Here is a tiny trained network, its code and every weight. The questions are about switching its units off for an input and a target symbol, where a switched-off unit gives its printed mean instead of its output.

import numpy as np


def w(rows, s, z=0):
    codes = np.array(rows[::2]) - 128.0
    scale = np.full(codes.shape[1], s)
    scale[-1] = z or s
    return codes * scale


def f(y):
    return y / 2 * (1 + np.tanh(0.7978845608 * (y + 0.044715 * y**3)))


def softmax(a):
    e = np.exp(a - a.max(-1, keepdims=True))
    return e / e.sum(-1, keepdims=True)


def log_softmax(a):
    a = a - a.max(-1, keepdims=True)
    return a - np.log(np.exp(a).sum(-1, keepdims=True))


def net(x, mask):
    ids = ['αδεζηθλμξπτφψω'.index(c) for c in x.split()]
    T = len(ids)
    res = E[ids] + P[:T]
    r = res
    for j in range(3):
        rows = slice(4 * j, 4 * j + 4)
        q, k, v = (r @ M[0][rows].T for M in (Q, K, V))
        z = softmax(np.where(np.tri(T) > 0, q @ k.T / 4**0.5, -1e9)) @ v
        o = O[0][rows]
        res = res + np.where(mask[j], z, o[:, -1]) @ o[:, :-1]
    y = f(res @ A[0][:, :-1].T + A[0][:, -1])
    res = res + np.where(mask[3:27], y, B[0][:, -1]) @ B[0][:, :-1]
    return log_softmax(res[-1] @ U[:, :-1].T + U[:, -1])


Q, K, V, O, A, B = {}, {}, {}, {}, {}, {}
E = w([
[44,99,184,168,111,147,85,103],'α',
[109,90,113,167,72,208,91,98],'δ',
[74,132,204,158,187,169,140,181],'ε',
[92,117,158,104,138,191,159,178],'ζ',
[138,63,149,178,136,208,102,132],'η',
[106,107,128,62,131,201,84,138],'θ',
[96,55,142,83,200,178,114,57],'λ',
[198,62,120,97,184,170,165,102],'μ',
[63,236,86,167,119,97,31,138],'ξ',
[76,127,32,202,182,124,127,149],'π',
[68,169,176,84,223,94,202,97],'τ',
[204,145,62,189,57,112,40,4],'φ',
[121,149,119,179,194,150,203,60],'ψ',
[135,153,115,36,120,107,103,19],'ω',
],0.014)
P = w([
[77,62,119,104,83,94,154,142],'0',
[155,119,116,241,162,160,33,98],'1',
[176,139,112,243,226,154,18,107],'2',
[150,164,84,163,210,174,55,92],'3',
[142,193,68,109,229,183,83,93],'4',
[139,210,61,113,215,220,81,59],'5',
[136,245,46,93,195,255,79,31],'6',
],0.0088)
Q[0] = w([
[133,65,136,116,43,127,102,158],'H1',
[104,159,142,141,158,147,64,107],'H1',
[31,107,110,118,156,131,144,106],'H1',
[112,73,161,97,79,82,113,191],'H1',
[107,99,128,119,123,172,90,108],'H2',
[127,119,128,56,76,94,102,162],'H2',
[181,118,165,87,25,61,130,189],'H2',
[114,127,152,134,8,25,229,244],'H2',
[222,107,189,173,85,63,200,131],'H3',
[174,167,60,174,99,1,143,235],'H3',
[79,16,168,58,121,39,209,171],'H3',
[177,89,82,121,244,115,72,109],'H3',
],0.0095)
K[0] = w([
[246,177,160,141,139,147,129,168],'H1',
[105,83,89,83,146,122,183,129],'H1',
[91,103,113,88,104,125,141,134],'H1',
[167,119,137,150,129,167,92,60],'H1',
[117,71,96,112,141,120,159,150],'H2',
[183,152,171,194,162,182,171,108],'H2',
[166,145,178,178,153,142,112,137],'H2',
[171,178,137,155,200,148,81,112],'H2',
[64,106,174,140,54,145,135,181],'H3',
[87,58,216,178,88,113,128,102],'H3',
[154,69,171,161,99,117,96,208],'H3',
[148,205,80,158,138,60,153,85],'H3',
],0.013)
V[0] = w([
[126,150,133,175,140,50,167,159],'H1',
[106,57,84,86,124,74,126,154],'H1',
[52,140,195,61,96,89,97,143],'H1',
[159,139,243,122,127,126,147,176],'H1',
[199,43,153,162,170,167,165,204],'H2',
[113,146,194,255,242,109,96,103],'H2',
[126,179,89,71,175,134,201,184],'H2',
[99,113,161,145,30,97,166,214],'H2',
[28,133,193,157,190,139,193,88],'H3',
[126,163,187,65,155,102,84,54],'H3',
[66,114,129,88,137,172,50,188],'H3',
[189,45,143,81,157,180,146,134],'H3',
],0.013)
O[0] = w([
[146,173,132,74,150,125,114,116,15],'H1',
[182,128,59,157,118,167,122,134,253],'H1',
[194,91,126,118,80,127,67,85,147],'H1',
[164,169,205,124,113,125,162,45,27],'H1',
[124,185,139,246,162,134,143,131,213],'H2',
[203,106,196,136,180,155,75,174,43],'H2',
[119,128,119,129,179,53,133,36,74],'H2',
[65,164,121,109,137,198,58,64,102],'H2',
[80,127,133,127,190,70,78,127,249],'H3',
[172,81,151,177,131,72,122,173,252],'H3',
[46,72,225,144,49,112,121,109,129],'H3',
[149,56,149,150,174,172,141,72,175],'H3',
],0.014,0.0058)
A[0] = w([
[120,69,90,39,94,83,172,159,2],'N1',
[121,178,166,169,150,101,211,99,100],'N2',
[176,128,164,71,143,161,74,212,17],'N3',
[116,167,125,128,99,131,51,165,160],'N4',
[160,82,128,61,121,134,166,184,75],'N5',
[213,217,92,95,107,145,177,139,64],'N6',
[205,201,252,115,124,109,95,70,53],'N7',
[107,244,215,136,118,123,111,211,91],'N8',
[154,197,175,96,44,6,125,107,134],'N9',
[130,120,40,171,93,35,192,146,67],'N10',
[135,83,114,70,124,35,204,119,9],'N11',
[166,184,75,200,149,162,36,118,130],'N12',
[187,148,152,3,114,86,133,84,146],'N13',
[93,108,214,169,26,53,112,122,101],'N14',
[84,113,118,177,96,123,238,155,21],'N15',
[84,148,218,120,54,187,199,103,83],'N16',
[117,228,167,165,104,144,167,21,99],'N17',
[70,120,130,117,154,41,44,161,67],'N18',
[138,147,114,82,162,150,153,74,109],'N19',
[146,165,203,155,173,178,140,227,87],'N20',
[97,66,151,30,109,107,132,102,128],'N21',
[145,235,213,101,159,157,117,90,83],'N22',
[164,220,51,100,150,127,85,160,108],'N23',
[115,42,131,69,241,233,230,96,149],'N24',
],0.0073,0.0067)
B[0] = w([
[202,203,120,202,207,142,130,105,152],'N1',
[139,80,156,22,110,211,117,124,168],'N2',
[119,150,173,71,95,79,207,88,156],'N3',
[136,163,120,139,186,77,187,124,176],'N4',
[119,211,191,188,116,85,99,94,150],'N5',
[111,197,88,117,212,58,118,60,141],'N6',
[103,120,154,131,106,122,144,227,150],'N7',
[157,121,79,207,154,183,126,115,152],'N8',
[105,90,151,231,122,119,161,87,147],'N9',
[110,120,180,70,149,141,198,155,214],'N10',
[166,113,112,48,128,198,176,83,136],'N11',
[107,75,157,84,144,129,207,131,253],'N12',
[51,56,112,211,119,169,97,208,147],'N13',
[174,148,136,10,141,121,84,147,167],'N14',
[154,113,205,103,43,151,77,106,184],'N15',
[161,176,150,72,164,99,222,70,142],'N16',
[177,205,134,59,144,126,119,165,165],'N17',
[172,185,167,99,95,117,148,102,194],'N18',
[52,144,125,146,109,122,76,102,137],'N19',
[205,108,53,120,106,94,117,17,168],'N20',
[171,169,86,182,123,143,62,145,152],'N21',
[120,115,80,139,126,178,143,253,141],'N22',
[124,39,162,64,120,187,97,106,192],'N23',
[113,204,113,186,109,99,107,130,215],'N24',
],0.0062,0.018)
U = w([
[164,130,122,95,82,132,35,115,95],'α',
[84,44,92,96,31,101,171,34,110],'δ',
[175,124,199,120,133,201,101,168,1],'ε',
[131,151,149,99,104,128,117,2,70],'ζ',
[113,102,217,133,110,161,226,71,143],'η',
[180,55,191,56,65,187,111,58,105],'θ',
[113,17,176,146,99,116,70,92,134],'λ',
[162,114,130,201,106,203,112,66,154],'μ',
[155,168,132,126,42,111,125,155,198],'ξ',
[62,117,89,111,76,191,106,173,161],'π',
[158,111,146,117,154,45,118,92,197],'τ',
[224,115,54,79,70,154,142,106,68],'φ',
[124,79,83,65,171,145,117,135,143],'ψ',
[203,10,117,127,70,107,163,163,172],'ω',
],0.0055,0.0068)

Each question gives the input, a string of symbols that net reads in full, and the target symbol t.
The units are the heads (4 rows each of Q, K, V and O) and the neurons (one row each of A and B). Each row of codes is followed by its name. A weight is (code - 128) times the scale printed after its matrix; where a second scale follows, it is the last column's (O, A, B and U).
mask holds one flag per unit, heads first, then neurons. A switched-off unit (its flag False) gives its mean, the last column of its rows in O or B, instead of its output. The means were averaged over made-up inputs and are rounded, as every weight is.
A unit's drop is (log p(t) with every unit on - log p(t) with that unit switched off) / (log p(t) with every unit on - log p(t) with every unit switched off).
The circuit of an input: a set's keep is (log p(t) with only the set's units on - log p(t) with every unit switched off) / (log p(t) with every unit on - log p(t) with every unit switched off). Starting from the 12 units with the biggest drops (on a tie, the unit counted first), units are removed one at a time, each time the one whose removal leaves the highest keep (on an exact tie, the one counted first), for as long as the keep stays at least 0.8.
units of the circuit, in order: the units of the circuit, biggest drop first
most important unit: the unit with the biggest drop
top k neurons: the k neurons with the biggest drops, biggest first
which heads matter: for each layer, one digit per head in row order, 1 if its drop is at least 0.15 and else 0, layers parted by /
input ψ λ δ δ, target τ: units of the circuit, in order -> (H2, H1, H3)
input δ θ λ ξ θ ω η, target ω: units of the circuit, in order -> (H3)
input α α θ θ θ μ μ, target θ: top 2 neurons -> (N3, N12)
input τ δ μ λ θ μ ζ, target μ: units of the circuit, in order -> (H3, N24)
input ψ ξ λ ξ ψ λ, target τ: which heads matter -> 110
input λ ξ μ λ δ δ δ, target ω: units of the circuit, in order -> (H2, H1)
input ε ξ ψ μ λ ξ, target ε: top 2 neurons -> (N22, N7)
input θ δ θ, target δ: which heads matter -> 010
input μ μ ξ ξ α, target η: units of the circuit, in order -> (H2, H1)
input ω θ π, target φ: units of the circuit, in order -> (H2, N1, N11)
input μ δ ξ λ δ φ, target η: top 2 neurons -> (N10, N12)
input ω λ π τ, target φ: units of the circuit, in order -> (H2, N11, N1)
input ω δ μ η η, target φ: units of the circuit, in order -> (H2, N1, N21)
input ψ θ δ, target ψ: most important unit -> H3
input π α η λ π λ φ, target ψ: which heads matter -> 100
input μ μ μ τ η, target τ: which heads matter -> 001
input τ η ζ, target τ: which heads matter -> 001
input μ π μ α, target η: which heads matter -> 110
input ψ θ μ φ η μ μ, target τ: units of the circuit, in order -> (H2, H1, N24)
input λ ε θ, target ω: units of the circuit, in order -> (H2)
input ω λ μ μ θ θ λ, target φ: units of the circuit, in order -> (H2, N1)
input ε θ ψ φ, target ε: units of the circuit, in order -> (H2, H1, N7, N22)
input ζ ε λ ε τ, target τ: which heads matter -> 001
input λ θ μ τ λ ε, target ω: units of the circuit, in order -> (H2, H1)
input λ ε ε δ λ φ η, target φ: top 2 neurons -> (N6, N20)
input ζ α μ, target ζ: which heads matter -> 110
input ψ ε α ξ μ φ, target φ: which heads matter -> 001
input δ θ ω λ ε ψ λ, target π: units of the circuit, in order -> (H2)
